Below are the code and all the weights of a small trained network. Each question names an input and a class and asks about switching units off, where a switched-off unit gives its printed mean instead of its output.

import numpy as np


def w(rows, s, z=0):
    codes = np.array(rows[::2]) - 128.0
    scale = np.full(codes.shape[1], s)
    scale[-1] = z or s
    return codes * scale


def f(y):
    return np.maximum(y, 0)


def log_softmax(a):
    a = a - a.max(-1, keepdims=True)
    return a - np.log(np.exp(a).sum(-1, keepdims=True))


def net(x, mask):
    res = np.array(x, float).reshape(1, 5) / 4 @ E
    y = f(res @ A[0][:, :-1].T + A[0][:, -1])
    res = res + np.where(mask, y, B[0][:, -1]) @ B[0][:, :-1]
    return log_softmax(res[-1] @ U[:, :-1].T + U[:, -1])


A, B = {}, {}
E = w([
[107,139,54,186,112,75,143,214,168,92,58,223],'x0',
[156,148,109,145,144,127,131,104,135,150,131,122],'x1',
[109,86,119,165,217,188,254,86,125,67,92,59],'x2',
[166,86,120,218,78,135,104,139,39,103,144,131],'x3',
[115,151,166,151,139,131,133,106,106,138,105,134],'x4',
],0.014)
A[0] = w([
[164,82,115,231,81,137,68,137,44,116,145,111,4],'neuron 1',
[94,119,110,108,125,147,103,111,166,163,92,136,41],'neuron 2',
[106,179,148,72,169,119,133,132,211,151,89,110,33],'neuron 3',
[156,158,141,132,79,94,2,148,104,176,156,168,68],'neuron 4',
[128,168,99,170,125,94,119,154,150,108,83,194,45],'neuron 5',
[171,133,189,80,125,140,62,109,90,154,192,47,53],'neuron 6',
[133,92,112,171,169,133,204,134,116,95,117,80,152],'neuron 7',
[117,168,142,81,122,118,96,119,158,168,122,160,102],'neuron 8',
[137,139,107,175,120,104,106,180,166,116,79,175,41],'neuron 9',
],0.016,0.0031)
B[0] = w([
[203,204,179,6,182,36,202,171,131,102,212,176,224],'neuron 1',
[157,135,88,148,123,92,149,92,74,136,220,116,150],'neuron 2',
[217,173,176,84,142,67,156,183,90,92,179,162,200],'neuron 3',
[138,88,143,234,153,203,158,138,138,38,57,1,237],'neuron 4',
[33,123,119,101,110,177,112,84,109,195,132,176,194],'neuron 5',
[35,111,52,123,78,124,66,95,138,229,104,236,252],'neuron 6',
[129,102,143,209,110,185,89,141,145,85,74,40,224],'neuron 7',
[173,129,168,116,173,131,188,147,138,62,129,80,177],'neuron 8',
[106,103,77,109,84,101,50,81,143,219,128,173,192],'neuron 9',
],0.0096,0.03)
U = w([
[116,103,158,187,134,202,125,120,173,47,34,13,244],'0',
[2,116,96,93,67,126,63,60,148,247,110,195,4],'1',
[200,204,183,50,160,29,163,156,131,83,219,139,140],'2',
],0.0067,0.0014)

Each question gives the input, the list of numbers given to net, and the class t.
The units are the neurons (one row each of A and B). Each row of codes is followed by its name. A weight is (code - 128) times the scale printed after its matrix; where a second scale follows, it is the last column's (A, B and U).
mask holds one flag per neuron, in row order. A switched-off neuron (its flag False) gives its mean, the last column of its row in B, instead of its output. The means were averaged over made-up inputs and are rounded, as every weight is.
A unit's drop is (log p(t) with every unit on - log p(t) with that unit switched off) / (log p(t) with every unit on - log p(t) with every unit switched off).
The circuit of an input: a set's keep is (log p(t) with only the set's units on - log p(t) with every unit switched off) / (log p(t) with every unit on - log p(t) with every unit switched off). Starting from all 9 units, units are removed one at a time, each time the one whose removal leaves the highest keep (on an exact tie, the one counted first), for as long as the keep stays at least 0.8.
units of the circuit, in order: the units of the circuit, biggest drop first
unit that matters most: the unit with the biggest drop
k most important neurons: the k neurons with the biggest drops, biggest first
drop when u is switched off: that unit's drop, to one decimal
input [6,3,0,7,-3], class 2: unit that matters most -> neuron 1
input [-5,5,3,3,-4], class 1: 2 most important neurons -> [neuron 4; neuron 6]
input [4,-5,-5,0,1], class 0: 2 most important neurons -> [neuron 4; neuron 6]
input [-7,-2,-4,-8,2], class 2: 4 most important neurons -> [neuron 3; neuron 8; neuron 5; neuron 9]
input [2,-2,0,3,0], class 2: units of the circuit, in order -> [neuron 6; neuron 4]
input [3,2,4,5,8], class 2: 2 most important neurons -> [neuron 1; neuron 4]
input [-5,-2,-5,-4,-8], class 0: 3 most important neurons -> [neuron 4; neuron 8; neuron 1]
input [2,2,-7,-7,0], class 0: 2 most important neurons -> [neuron 4; neuron 1]
input [3,-6,6,-7,-6], class 2: 2 most important neurons -> [neuron 3; neuron 4]
input [3,5,-5,7,-8], class 2: 2 most important neurons -> [neuron 1; neuron 7]
input [8,-7,7,-8,-4], class 1: 4 most important neurons -> [neuron 4; neuron 1; neuron 5; neuron 9]
input [-4,0,-5,5,-7], class 0: 2 most important neurons -> [neuron 4; neuron 3]
input [6,-5,2,5,-3], class 1: 2 most important neurons -> [neuron 9; neuron 5]
input [-8,2,2,-5,5], class 1: unit that matters most -> neuron 6
input [-2,1,-6,2,-3], class 0: drop when neuron 4 is switched off -> 1.6
input [-3,-3,3,-7,3], class 2: drop when neuron 3 is switched off -> 0.1
input [7,-6,1,6,3], class 1: drop when neuron 5 is switched off -> 3.4
